Here is a tiny trained network, its code and every weight. The questions are about switching its units off for an input and a target symbol, where a switched-off unit gives its printed mean instead of its output.

import numpy as np


def w(rows, s, z=0):
    codes = np.array(rows[::2]) - 128.0
    scale = np.full(codes.shape[1], s)
    scale[-1] = z or s
    return codes * scale


def norm(h):
    return h / np.sqrt((h * h).mean(-1, keepdims=True) + 1e-5)


def f(y):
    return np.maximum(y, 0)


def softmax(a):
    e = np.exp(a - a.max(-1, keepdims=True))
    return e / e.sum(-1, keepdims=True)


def log_softmax(a):
    a = a - a.max(-1, keepdims=True)
    return a - np.log(np.exp(a).sum(-1, keepdims=True))


def net(x, mask):
    ids = ['ΔΘΛΠΣΦΨαγεξτω'.index(c) for c in x.split()]
    T = len(ids)
    res = E[ids] + P[:T]
    r = norm(res)
    for j in range(3):
        rows = slice(2 * j, 2 * j + 2)
        q, k, v = (r @ M[0][rows].T for M in (Q, K, V))
        z = softmax(np.where(np.tri(T) > 0, q @ k.T / 2**0.5, -1e9)) @ v
        o = O[0][rows]
        res = res + np.where(mask[j], z, o[:, -1]) @ o[:, :-1]
    y = f(norm(res) @ A[0][:, :-1].T + A[0][:, -1])
    res = res + np.where(mask[3:19], y, B[0][:, -1]) @ B[0][:, :-1]
    return log_softmax(norm(res)[-1] @ U[:, :-1].T + U[:, -1])


Q, K, V, O, A, B = {}, {}, {}, {}, {}, {}
E = w([
[48,134,141,90],'Δ',
[66,150,70,192],'Θ',
[175,106,175,7],'Λ',
[22,147,167,91],'Π',
[69,158,119,55],'Σ',
[181,92,10,168],'Φ',
[156,79,118,106],'Ψ',
[69,142,113,176],'α',
[12,138,189,174],'γ',
[9,121,199,142],'ε',
[201,169,56,33],'ξ',
[66,156,116,77],'τ',
[142,158,78,155],'ω',
],0.014)
P = w([
[169,130,135,140],'0',
[124,64,107,51],'1',
[78,66,97,111],'2',
[85,68,123,137],'3',
[114,172,130,109],'4',
[136,176,94,135],'5',
[137,166,106,120],'6',
[125,156,135,100],'7',
[99,188,115,41],'8',
[108,176,113,101],'9',
[8,205,164,115],'10',
],0.011)
Q[0] = w([
[160,254,135,231],'H1',
[188,146,77,88],'H1',
[190,107,86,139],'H2',
[150,96,154,105],'H2',
[215,191,159,156],'H3',
[142,124,118,219],'H3',
],0.008)
K[0] = w([
[60,89,89,50],'H1',
[78,96,115,172],'H1',
[44,102,136,96],'H2',
[149,119,114,156],'H2',
[116,2,76,105],'H3',
[133,73,102,70],'H3',
],0.011)
V[0] = w([
[220,113,169,254],'H1',
[120,127,50,117],'H1',
[105,52,155,127],'H2',
[119,127,71,149],'H2',
[63,132,124,168],'H3',
[174,86,180,96],'H3',
],0.015)
O[0] = w([
[117,125,124,213,2],'H1',
[132,135,60,73,155],'H1',
[141,220,169,164,122],'H2',
[85,217,64,121,137],'H2',
[114,254,102,167,157],'H3',
[146,101,206,82,91],'H3',
],0.011,0.017)
A[0] = w([
[109,152,81,226,131],'N1',
[201,58,108,122,157],'N2',
[192,183,140,113,142],'N3',
[158,165,72,155,157],'N4',
[157,156,144,108,119],'N5',
[99,125,98,102,77],'N6',
[155,13,222,131,63],'N7',
[136,10,174,109,100],'N8',
[95,213,78,121,201],'N9',
[153,47,146,114,194],'N10',
[187,144,112,138,205],'N11',
[79,85,161,140,145],'N12',
[66,155,148,55,163],'N13',
[186,130,91,171,252],'N14',
[164,167,141,79,162],'N15',
[105,95,139,145,236],'N16',
],0.012,0.0023)
B[0] = w([
[175,105,147,65,141],'N1',
[128,175,91,169,142],'N2',
[86,188,134,104,163],'N3',
[77,138,209,114,163],'N4',
[108,121,116,117,153],'N5',
[220,98,164,150,176],'N6',
[165,132,160,218,137],'N7',
[115,95,164,179,143],'N8',
[193,156,132,172,255],'N9',
[122,105,105,184,142],'N10',
[101,179,109,78,143],'N11',
[125,140,93,158,133],'N12',
[254,96,134,114,251],'N13',
[60,142,96,94,138],'N14',
[155,158,114,132,200],'N15',
[250,123,62,227,132],'N16',
],0.0072,0.012)
U = w([
[151,142,107,97,26],'Δ',
[100,157,69,155,46],'Θ',
[150,91,162,132,250],'Λ',
[183,155,131,106,209],'Π',
[139,95,99,60,92],'Σ',
[87,115,108,117,32],'Φ',
[207,144,104,198,58],'Ψ',
[88,179,70,167,161],'α',
[126,179,142,164,79],'γ',
[121,156,139,156,221],'ε',
[163,61,72,102,162],'ξ',
[140,114,80,98,170],'τ',
[127,98,3,149,227],'ω',
],0.014,0.0022)

Each question gives the input, a string of symbols that net reads in full, and the target symbol t.
The units are the heads (2 rows each of Q, K, V and O) and the neurons (one row each of A and B). Each row of codes is followed by its name. A weight is (code - 128) times the scale printed after its matrix; where a second scale follows, it is the last column's (O, A, B and U).
mask holds one flag per unit, heads first, then neurons. A switched-off unit (its flag False) gives its mean, the last column of its rows in O or B, instead of its output. The means were averaged over made-up inputs and are rounded, as every weight is.
A unit's drop is (log p(t) with every unit on - log p(t) with that unit switched off) / (log p(t) with every unit on - log p(t) with every unit switched off).
The circuit of an input: a set's keep is (log p(t) with only the set's units on - log p(t) with every unit switched off) / (log p(t) with every unit on - log p(t) with every unit switched off). Starting from the 12 units with the biggest drops (on a tie, the unit counted first), units are removed one at a time, each time the one whose removal leaves the highest keep (on an exact tie, the one counted first), for as long as the keep stays at least 0.8.
circuit, biggest first: the units of the circuit, biggest drop first
k most important neurons: the k neurons with the biggest drops, biggest first
which heads matter: for each layer, one digit per head in row order, 1 if its drop is at least 0.15 and else 0, layers parted by /
drop when u is switched off: that unit's drop, to one decimal
input α ξ Δ Π, target α: circuit, biggest first : [H3]
input α α ξ, target α: circuit, biggest first : [H1 N13 H3]
input Λ Δ Σ, target Λ: circuit, biggest first : [H3 H1 N7]
input Θ Σ Π τ, target α: circuit, biggest first : [H3 H1]
input Ψ ω ξ Π, target Ψ: which heads matter : 100
input α ξ ε Ψ, target α: circuit, biggest first : [H1 N13 H3]
input Λ Σ Δ, target Λ: circuit, biggest first : [H3 H1]
input Λ α Π, target Λ: circuit, biggest first : [H3 H1]
input ω ξ Σ ξ, target ω: circuit, biggest first : [H1 H3 N13]
input α Σ τ, target α: circuit, biggest first : [H1 N13]
input ω γ γ, target ω: circuit, biggest first : [H2 H1]
input ω Π Λ Σ, target ω: circuit, biggest first : [H1 H3]
input Φ Δ γ, target α: which heads matter : 110
input ξ Π Π, target ξ: which heads matter : 001
input Φ Σ Π, target ω: circuit, biggest first : [H1]
input ξ τ Δ α, target ξ: which heads matter : 001
input Ψ Π τ, target Ψ: which heads matter : 101
input α ε Σ, target α: which heads matter : 101
input ω Π τ, target ω: which heads matter : 100
input α Λ ε, target α: circuit, biggest first : [H3]
input Ψ Π Δ Δ, target Ψ: 2 most important neurons : [N16 N1]
input ξ Ψ τ, target ξ: drop when N14 is switched off : 0.0
input ξ ξ Π Δ, target ξ: drop when H3 is switched off : 0.3
input ω γ Δ, target ω: drop when H1 is switched off : 0.6
input α α α, target α: drop when N13 is switched off : 0.1
